Below are the code and all the weights of a small trained network. Each question names an input and a class and asks about switching units off, where a switched-off unit gives its printed mean instead of its output.

import numpy as np


def w(rows, s, z=0):
    codes = np.array(rows[::2]) - 128.0
    scale = np.full(codes.shape[1], s)
    scale[-1] = z or s
    return codes * scale


def norm(h):
    return h / np.sqrt((h * h).mean(-1, keepdims=True) + 1e-5)


def f(y):
    return y / 2 * (1 + np.tanh(0.7978845608 * (y + 0.044715 * y**3)))


def log_softmax(a):
    a = a - a.max(-1, keepdims=True)
    return a - np.log(np.exp(a).sum(-1, keepdims=True))


def net(x, mask):
    res = np.array(x, float).reshape(1, 5) / 4 @ E
    u = 0
    for l in range(2):
        y = f(norm(res) @ A[l][:, :-1].T + A[l][:, -1])
        res = res + np.where(mask[u : u + 6], y, B[l][:, -1]) @ B[l][:, :-1]
        u += 6
    return log_softmax(norm(res)[-1] @ U[:, :-1].T + U[:, -1])


A, B = {}, {}
E = w([
[207,92,155,112,135,135,207,127,76],'x0',
[158,97,119,109,165,114,184,166,253],'x1',
[165,115,151,218,35,91,112,182,151],'x2',
[137,128,129,122,21,71,131,131,178],'x3',
[192,126,188,100,128,176,71,94,96],'x4',
],0.0039)
A[0] = w([
[118,188,113,153,136,131,115,77,146,51],'0.n1',
[214,149,140,121,118,99,144,112,184,48],'0.n2',
[166,149,180,35,48,126,143,82,115,35],'0.n3',
[80,116,185,144,91,100,74,100,126,29],'0.n4',
[111,171,183,186,65,145,20,99,87,11],'0.n5',
[126,183,169,185,80,130,3,137,84,6],'0.n6',
],0.0058,0.0023)
B[0] = w([
[149,94,115,160,156,95,180,143,169,119],'0.n1',
[89,138,164,97,57,149,117,165,154,174],'0.n2',
[53,107,162,66,96,45,144,68,73,186],'0.n3',
[112,109,158,139,142,184,78,153,133,156],'0.n4',
[114,51,95,216,131,67,22,133,145,251],'0.n5',
[129,59,128,156,158,107,2,162,117,250],'0.n6',
],0.0068,0.0029)
A[1] = w([
[144,167,76,119,177,143,98,62,33,119],'1.n1',
[72,159,102,183,63,37,94,149,209,26],'1.n2',
[138,152,63,200,62,62,184,164,115,129],'1.n3',
[179,119,212,137,81,118,142,167,243,7],'1.n4',
[20,233,36,112,221,96,124,87,255,3],'1.n5',
[156,131,130,188,112,138,160,112,207,61],'1.n6',
],0.005,0.0022)
B[1] = w([
[226,122,167,138,157,137,129,179,253,178],'1.n1',
[208,99,166,91,216,138,165,125,65,254],'1.n2',
[91,245,130,195,128,156,89,94,89,194],'1.n3',
[147,164,134,87,95,194,113,226,177,193],'1.n4',
[32,4,12,123,117,161,153,89,166,243],'1.n5',
[96,142,146,93,52,150,119,136,115,141],'1.n6',
],0.006,0.0034)
U = w([
[209,130,176,107,214,154,167,99,126,189],'0',
[99,130,190,62,55,55,146,63,85,95],'1',
[95,248,122,212,86,116,160,138,72,28],'2',
[27,62,22,130,153,153,160,117,183,49],'3',
[140,165,173,98,41,160,151,223,196,100],'4',
[133,69,140,204,134,89,7,138,114,254],'5',
],0.011,0.0017)

Each question gives the input, the list of numbers given to net, and the class t.
The units are the neurons (one row each of A and B). Each row of codes is followed by its name. A weight is (code - 128) times the scale printed after its matrix; where a second scale follows, it is the last column's (A, B and U).
mask holds one flag per neuron, layer by layer. A switched-off neuron (its flag False) gives its mean, the last column of its row in B, instead of its output. The means were averaged over made-up inputs and are rounded, as every weight is.
A unit's drop is (log p(t) with every unit on - log p(t) with that unit switched off) / (log p(t) with every unit on - log p(t) with every unit switched off).
The circuit of an input: a set's keep is (log p(t) with only the set's units on - log p(t) with every unit switched off) / (log p(t) with every unit on - log p(t) with every unit switched off). Starting from all 12 units, units are removed one at a time, each time the one whose removal leaves the highest keep (on an exact tie, the one counted first), for as long as the keep stays at least 0.8.
circuit, biggest first: the units of the circuit, biggest drop first
top k neurons: the k neurons with the biggest drops, biggest first
k most important neurons of layer l: the k neurons of layer l with the biggest drops, biggest first
drop of u: that unit's drop, to one decimal
input [6,6,-8,6,7], class 1: circuit, biggest first -> (0.n3)
input [8,3,0,1,-7], class 2: circuit, biggest first -> (1.n3 1.n5)
input [-2,1,1,7,2], class 1: circuit, biggest first -> (0.n3 1.n1)
input [7,8,-3,-1,0], class 4: top 2 neurons -> (0.n2 1.n2)
input [4,-3,3,-5,-4], class 2: top 4 neurons -> (0.n6 1.n2 1.n3 0.n4)
input [6,-3,-7,-3,-5], class 0: top 2 neurons -> (1.n1 1.n5)
input [8,5,-6,3,3], class 1: 2 most important neurons of layer 0 -> (0.n3 0.n2)
input [7,2,8,-2,-6], class 2: 2 most important neurons of layer 1 -> (1.n3 1.n1)
input [5,7,8,-4,-8], class 4: 2 most important neurons of layer 1 -> (1.n4 1.n6)
input [4,4,4,-2,8], class 4: 2 most important neurons of layer 1 -> (1.n4 1.n2)
input [8,-6,5,-2,-3], class 2: top 2 neurons -> (1.n3 0.n6)
input [-8,1,2,-8,-1], class 3: top 2 neurons -> (1.n5 0.n5)
input [3,-7,-6,1,-4], class 0: 2 most important neurons of layer 1 -> (1.n1 1.n5)
input [-5,7,4,5,-4], class 4: top neuron -> (1.n4)
input [4,1,1,8,6], class 1: drop of 0.n3 -> 1.6
input [8,4,-1,2,6], class 1: drop of 0.n3 -> 0.6
input [7,8,-3,6,-7], class 4: drop of 0.n2 -> 0.1
input [8,2,-4,8,6], class 1: drop of 1.n5 -> 0.0
